Here is a tiny trained network, its code and every weight. The questions are about switching its units off for an input and a class, where a switched-off unit gives its printed mean instead of its output.

import numpy as np


def w(rows, s, z=0):
    codes = np.array(rows[::2]) - 128.0
    scale = np.full(codes.shape[1], s)
    scale[-1] = z or s
    return codes * scale


def f(y):
    return np.maximum(y, 0)


def log_softmax(a):
    a = a - a.max(-1, keepdims=True)
    return a - np.log(np.exp(a).sum(-1, keepdims=True))


def net(x, mask):
    res = np.array(x, float).reshape(1, 7) / 4 @ E
    y = f(res @ A[0][:, :-1].T + A[0][:, -1])
    res = res + np.where(mask, y, B[0][:, -1]) @ B[0][:, :-1]
    return log_softmax(res[-1] @ U[:, :-1].T + U[:, -1])


A, B = {}, {}
E = w([
[193,110,205,111,227,163],'x0',
[3,93,130,153,221,100],'x1',
[129,128,130,125,128,121],'x2',
[126,130,126,130,128,134],'x3',
[155,204,136,226,148,55],'x4',
[180,34,33,162,166,98],'x5',
[141,238,46,26,194,129],'x6',
],0.0055)
A[0] = w([
[198,57,28,171,143,105,28],'N1',
[147,176,61,91,167,174,61],'N2',
[138,109,181,134,195,134,67],'N3',
[117,113,160,52,90,154,121],'N4',
[249,174,161,94,27,99,99],'N5',
[113,209,93,47,150,88,23],'N6',
[119,99,155,161,101,123,34],'N7',
[136,51,108,75,97,139,107],'N8',
[110,80,119,92,129,152,87],'N9',
[126,219,179,200,119,66,100],'N10',
[68,234,248,105,64,150,19],'N11',
[177,113,188,111,184,119,19],'N12',
[69,106,158,69,97,144,122],'N13',
[91,162,120,130,66,94,173],'N14',
[211,144,118,138,76,170,2],'N15',
[120,38,222,196,44,134,26],'N16',
[4,128,152,146,199,89,50],'N17',
[56,162,70,139,9,92,40],'N18',
[203,156,237,108,179,133,132],'N19',
[183,165,102,213,154,94,97],'N20',
],0.012,0.0074)
B[0] = w([
[116,96,163,130,151,32,211],'N1',
[148,197,109,112,122,121,180],'N2',
[95,117,104,96,97,140,163],'N3',
[162,114,165,149,124,163,195],'N4',
[66,133,129,195,154,152,253],'N5',
[156,194,87,99,140,116,182],'N6',
[136,167,104,90,142,140,148],'N7',
[145,124,186,133,117,150,196],'N8',
[123,147,186,121,136,151,161],'N9',
[184,133,184,130,131,191,234],'N10',
[124,108,173,121,167,4,231],'N11',
[71,118,136,60,134,136,153],'N12',
[176,114,149,159,115,158,194],'N13',
[134,74,73,146,82,132,231],'N14',
[79,157,123,165,180,141,160],'N15',
[156,228,56,90,146,118,252],'N16',
[69,141,132,203,156,147,207],'N17',
[74,89,128,31,125,170,217],'N18',
[114,73,80,99,82,140,240],'N19',
[166,139,191,107,107,169,208],'N20',
],0.03,0.0065)
U = w([
[137,244,90,78,143,97,100],'0',
[112,131,139,129,102,111,255],'1',
[25,157,150,176,166,141,87],'2',
[111,111,191,88,148,1,117],'3',
[52,100,131,35,76,138,92],'4',
[173,155,226,121,107,163,75],'5',
],0.0075,0.02)

Each question gives the input, the list of numbers given to net, and the class t.
The units are the neurons (one row each of A and B). Each row of codes is followed by its name. A weight is (code - 128) times the scale printed after its matrix; where a second scale follows, it is the last column's (A, B and U).
mask holds one flag per neuron, in row order. A switched-off neuron (its flag False) gives its mean, the last column of its row in B, instead of its output. The means were averaged over made-up inputs and are rounded, as every weight is.
A unit's drop is (log p(t) with every unit on - log p(t) with that unit switched off) / (log p(t) with every unit on - log p(t) with every unit switched off).
The circuit of an input: a set's keep is (log p(t) with only the set's units on - log p(t) with every unit switched off) / (log p(t) with every unit on - log p(t) with every unit switched off). Starting from the 12 units with the biggest drops (on a tie, the unit counted first), units are removed one at a time, each time the one whose removal leaves the highest keep (on an exact tie, the one counted first), for as long as the keep stays at least 0.8.
units of the circuit, in order: the units of the circuit, biggest drop first
unit that matters most: the unit with the biggest drop
k most important neurons: the k neurons with the biggest drops, biggest first
drop of u: that unit's drop, to one decimal
input [-1,-6,-8,-3,-7,-4,0], class 5: units of the circuit, in order : (N4)
input [8,-7,4,-2,-2,5,2], class 4: 3 most important neurons : (N19 N12 N17)
input [0,0,5,4,-8,8,6], class 3: 3 most important neurons : (N1 N10 N16)
input [1,6,3,-7,8,-4,7], class 5: 4 most important neurons : (N10 N16 N20 N5)
input [4,-4,4,4,-8,-8,0], class 3: 2 most important neurons : (N11 N10)
input [-3,6,-3,-5,-6,-8,7], class 3: 2 most important neurons : (N11 N16)
input [8,-5,-8,0,-8,-1,2], class 4: 4 most important neurons : (N19 N12 N10 N20)
input [-7,8,-3,2,2,-8,5], class 2: 3 most important neurons : (N17 N1 N19)
input [8,6,-8,3,3,-6,-2], class 4: 4 most important neurons : (N19 N3 N5 N12)
input [-2,6,3,-4,0,-8,5], class 3: 3 most important neurons : (N11 N5 N16)
input [-8,-6,6,-5,5,-5,7], class 4: 4 most important neurons : (N18 N16 N14 N17)
input [-3,-4,7,-5,-6,7,-3], class 3: 2 most important neurons : (N1 N10)
input [-2,-5,-2,2,8,3,-1], class 5: drop of N10 : 0.3
input [-8,5,7,3,-1,-6,-8], class 0: unit that matters most : N16
input [0,8,6,-3,-3,7,-2], class 2: drop of N3 : 0.0
input [2,-8,3,1,8,3,-1], class 2: drop of N8 : 0.1
